Below are the code and all the weights of a small trained network. Each question names an input and a target symbol and asks about switching units off, where a switched-off unit gives its printed mean instead of its output.

import numpy as np


def w(rows, s, z=0):
    codes = np.array(rows[::2]) - 128.0
    scale = np.full(codes.shape[1], s)
    scale[-1] = z or s
    return codes * scale


def f(y):
    return y / 2 * (1 + np.tanh(0.7978845608 * (y + 0.044715 * y**3)))


def softmax(a):
    e = np.exp(a - a.max(-1, keepdims=True))
    return e / e.sum(-1, keepdims=True)


def log_softmax(a):
    a = a - a.max(-1, keepdims=True)
    return a - np.log(np.exp(a).sum(-1, keepdims=True))


def net(x, mask):
    ids = ['αγδζθλμξ'.index(c) for c in x.split()]
    T = len(ids)
    res = E[ids] + P[:T]
    u = 0
    for l in range(3):
        q, k, v = (res @ M[l].T for M in (Q, K, V))
        z = softmax(np.where(np.tri(T) > 0, q @ k.T / 3**0.5, -1e9)) @ v
        res = res + np.where(mask[u], z, O[l][:, -1]) @ O[l][:, :-1]
        u += 1
        y = f(res @ A[l][:, :-1].T + A[l][:, -1])
        res = res + np.where(mask[u : u + 12], y, B[l][:, -1]) @ B[l][:, :-1]
        u += 12
    return log_softmax(res[-1] @ U[:, :-1].T + U[:, -1])


Q, K, V, O, A, B = {}, {}, {}, {}, {}, {}
E = w([
[201,77,116,108,154],'α',
[153,131,94,86,93],'γ',
[86,209,181,123,255],'δ',
[156,123,166,155,87],'ζ',
[165,141,64,111,138],'θ',
[178,146,123,151,134],'λ',
[67,153,168,140,84],'μ',
[89,65,147,215,127],'ξ',
],0.013)
P = w([
[235,200,149,129,79],'0',
[157,2,171,118,178],'1',
[117,53,123,145,161],'2',
[103,78,85,171,155],'3',
[95,94,59,193,154],'4',
[92,109,35,213,147],'5',
],0.0078)
Q[0] = w([
[125,197,92,254,104],'L0H0',
[106,50,72,13,111],'L0H0',
[135,194,87,252,159],'L0H0',
],0.0052)
K[0] = w([
[38,150,242,105,245],'L0H0',
[104,39,2,74,89],'L0H0',
[119,142,176,151,216],'L0H0',
],0.0059)
V[0] = w([
[154,109,84,62,2],'L0H0',
[167,227,149,69,198],'L0H0',
[144,141,202,216,127],'L0H0',
],0.0079)
O[0] = w([
[154,188,122,255,144,3],'L0H0',
[117,146,41,57,76,212],'L0H0',
[119,68,128,129,38,201],'L0H0',
],0.0086,0.0044)
A[0] = w([
[187,220,129,183,74,114],'L0N0',
[143,72,125,160,56,189],'L0N1',
[50,134,180,176,90,175],'L0N2',
[122,91,253,170,224,130],'L0N3',
[238,173,36,147,176,187],'L0N4',
[128,204,53,194,104,119],'L0N5',
[80,63,176,252,150,2],'L0N6',
[122,175,151,176,85,107],'L0N7',
[108,188,127,118,149,92],'L0N8',
[204,164,183,211,112,100],'L0N9',
[112,63,202,103,160,107],'L0N10',
[136,167,112,58,68,97],'L0N11',
],0.0071,0.0033)
B[0] = w([
[55,105,137,103,68,151],'L0N0',
[160,67,118,108,104,255],'L0N1',
[100,90,116,178,87,169],'L0N2',
[129,254,85,199,168,182],'L0N3',
[101,82,70,231,132,214],'L0N4',
[25,148,149,192,118,136],'L0N5',
[123,123,45,60,177,167],'L0N6',
[88,133,184,132,80,115],'L0N7',
[142,208,143,79,121,110],'L0N8',
[96,112,173,47,65,162],'L0N9',
[75,143,103,172,150,185],'L0N10',
[147,191,87,77,68,193],'L0N11',
],0.0067,0.0031)
Q[1] = w([
[3,20,82,150,102],'L1H0',
[64,1,76,21,64],'L1H0',
[203,219,191,177,141],'L1H0',
],0.0044)
K[1] = w([
[45,240,146,40,136],'L1H0',
[116,182,51,3,186],'L1H0',
[174,94,96,228,81],'L1H0',
],0.0054)
V[1] = w([
[75,109,213,94,137],'L1H0',
[67,97,197,128,171],'L1H0',
[115,254,106,135,150],'L1H0',
],0.0083)
O[1] = w([
[120,254,91,125,108,99],'L1H0',
[115,205,90,186,154,2],'L1H0',
[47,97,144,51,182,201],'L1H0',
],0.0079,0.0034)
A[1] = w([
[94,77,122,119,130,56],'L1N0',
[136,157,120,93,91,123],'L1N1',
[125,123,123,168,102,255],'L1N2',
[56,150,81,101,122,128],'L1N3',
[150,202,89,74,114,47],'L1N4',
[131,109,141,58,187,141],'L1N5',
[87,245,132,154,148,169],'L1N6',
[187,165,177,180,102,73],'L1N7',
[136,112,101,152,152,223],'L1N8',
[134,114,148,86,174,147],'L1N9',
[125,90,79,165,130,241],'L1N10',
[142,77,97,125,103,103],'L1N11',
],0.011,0.0045)
B[1] = w([
[83,127,101,62,161,192],'L1N0',
[129,144,161,209,66,161],'L1N1',
[140,61,168,69,84,201],'L1N2',
[87,25,111,148,107,220],'L1N3',
[135,120,221,250,88,165],'L1N4',
[165,150,54,194,62,255],'L1N5',
[116,3,164,83,119,147],'L1N6',
[143,124,39,102,81,149],'L1N7',
[185,75,128,118,175,190],'L1N8',
[138,173,86,161,86,198],'L1N9',
[173,53,146,89,159,250],'L1N10',
[157,82,158,91,145,212],'L1N11',
],0.0066,0.0076)
Q[2] = w([
[129,150,133,255,100],'L2H0',
[133,148,134,41,174],'L2H0',
[154,36,133,154,81],'L2H0',
],0.012)
K[2] = w([
[233,106,251,128,76],'L2H0',
[44,232,13,184,254],'L2H0',
[99,88,65,19,45],'L2H0',
],0.0073)
V[2] = w([
[115,85,133,83,228],'L2H0',
[2,108,147,145,109],'L2H0',
[147,145,2,162,145],'L2H0',
],0.0094)
O[2] = w([
[64,70,184,182,134,3],'L2H0',
[46,144,138,87,246,254],'L2H0',
[116,123,49,193,129,64],'L2H0',
],0.012,0.0049)
A[2] = w([
[130,62,85,155,130,89],'L2N0',
[149,163,121,99,166,41],'L2N1',
[96,109,196,183,137,3],'L2N2',
[150,186,89,116,86,97],'L2N3',
[181,132,68,120,77,87],'L2N4',
[130,101,160,255,101,18],'L2N5',
[151,109,79,147,166,64],'L2N6',
[137,82,110,100,150,56],'L2N7',
[117,133,118,85,161,58],'L2N8',
[91,111,143,118,144,34],'L2N9',
[129,81,204,158,118,42],'L2N10',
[162,147,104,124,102,101],'L2N11',
],0.01,0.0055)
B[2] = w([
[97,188,91,145,54,211],'L2N0',
[120,167,133,161,66,152],'L2N1',
[148,110,111,220,71,158],'L2N2',
[138,109,160,138,195,203],'L2N3',
[105,130,141,177,202,247],'L2N4',
[73,254,156,76,162,149],'L2N5',
[62,161,113,104,110,155],'L2N6',
[97,186,163,133,88,202],'L2N7',
[140,163,115,148,88,169],'L2N8',
[144,183,156,181,136,174],'L2N9',
[92,191,177,151,75,178],'L2N10',
[112,145,109,177,150,184],'L2N11',
],0.0083,0.014)
U = w([
[134,201,168,163,45,26],'α',
[40,89,192,66,255,146],'γ',
[61,167,56,122,84,72],'δ',
[116,201,114,184,175,156],'ζ',
[59,89,182,224,163,102],'θ',
[163,9,147,63,106,255],'λ',
[107,218,153,39,109,16],'μ',
[169,9,39,222,74,207],'ξ',
],0.0046,0.0053)

Each question gives the input, a string of symbols that net reads in full, and the target symbol t.
The units are the heads (3 rows each of Q, K, V and O) and the neurons (one row each of A and B). Each row of codes is followed by its name. A weight is (code - 128) times the scale printed after its matrix; where a second scale follows, it is the last column's (O, A, B and U).
mask holds one flag per unit, layer by layer, with each layer's heads first. A switched-off unit (its flag False) gives its mean, the last column of its rows in O or B, instead of its output. The means were averaged over made-up inputs and are rounded, as every weight is.
A unit's drop is (log p(t) with every unit on - log p(t) with that unit switched off) / (log p(t) with every unit on - log p(t) with every unit switched off).
The circuit of an input: a set's keep is (log p(t) with only the set's units on - log p(t) with every unit switched off) / (log p(t) with every unit on - log p(t) with every unit switched off). Starting from the 12 units with the biggest drops (on a tie, the unit counted first), units are removed one at a time, each time the one whose removal leaves the highest keep (on an exact tie, the one counted first), for as long as the keep stays at least 0.8.
units of the circuit, in order: the units of the circuit, biggest drop first
unit that matters most: the unit with the biggest drop
k most important neurons of layer l: the k neurons of layer l with the biggest drops, biggest first
drop of u: that unit's drop, to one decimal
input ζ θ ξ, target ζ: unit that matters most : L0H0
input α λ λ ξ, target α: units of the circuit, in order : [L2H0, L1H0, L2N5]
input λ γ δ λ, target ξ: units of the circuit, in order : [L2H0, L1H0]
input ζ γ δ θ μ, target γ: units of the circuit, in order : [L1N5, L2H0, L0H0, L1N3]
input ζ ξ δ, target θ: units of the circuit, in order : [L2H0, L2N2]
input δ ξ λ, target θ: units of the circuit, in order : [L2H0, L1N0, L0N6]
input α ζ θ, target α: 3 most important neurons of layer 2 : [L2N5, L2N10, L2N0]
input α θ δ γ μ λ, target γ: 3 most important neurons of layer 1 : [L1N5, L1N3, L1N9]
input ζ ζ δ, target λ: 4 most important neurons of layer 1 : [L1N5, L1N6, L1N0, L1N1]
input θ λ γ δ ξ θ, target θ: 2 most important neurons of layer 1 : [L1N0, L1N3]
input ζ θ γ λ α, target ζ: 2 most important neurons of layer 0 : [L0N9, L0N0]
input λ ζ δ δ μ, target λ: 3 most important neurons of layer 0 : [L0N4, L0N11, L0N0]
input μ α γ λ ξ, target μ: 2 most important neurons of layer 0 : [L0N3, L0N0]
input γ δ α λ, target ξ: units of the circuit, in order : [L2H0]
input γ ζ γ θ, target γ: 3 most important neurons of layer 0 : [L0N0, L0N5, L0N9]
input θ ζ λ ζ α γ, target θ: 2 most important neurons of layer 0 : [L0N4, L0N5]
input θ λ λ μ λ, target θ: 2 most important neurons of layer 2 : [L2N2, L2N10]
input λ λ δ μ γ, target γ: 2 most important neurons of layer 1 : [L1N5, L1N9]
input δ δ λ γ ξ α, target δ: 2 most important neurons of layer 0 : [L0N10, L0N11]
input ξ θ ζ α, target ξ: unit that matters most : L1H0
input ζ μ μ, target ζ: 3 most important neurons of layer 2 : [L2N4, L2N11, L2N3]
input γ δ δ μ λ ζ, target γ: 3 most important neurons of layer 0 : [L0N5, L0N0, L0N9]
input δ θ α α δ λ, target δ: 2 most important neurons of layer 2 : [L2N0, L2N6]
input ζ μ μ μ ζ ζ, target ζ: drop of L2N4 : 0.4
input λ α ξ, target λ: drop of L0H0 : 1.0
input μ ζ θ α θ, target μ: drop of L1N5 : 0.2
input ζ λ ξ, target ζ: unit that matters most : L0H0
input ζ δ ξ γ, target θ: drop of L0N3 : 1.5
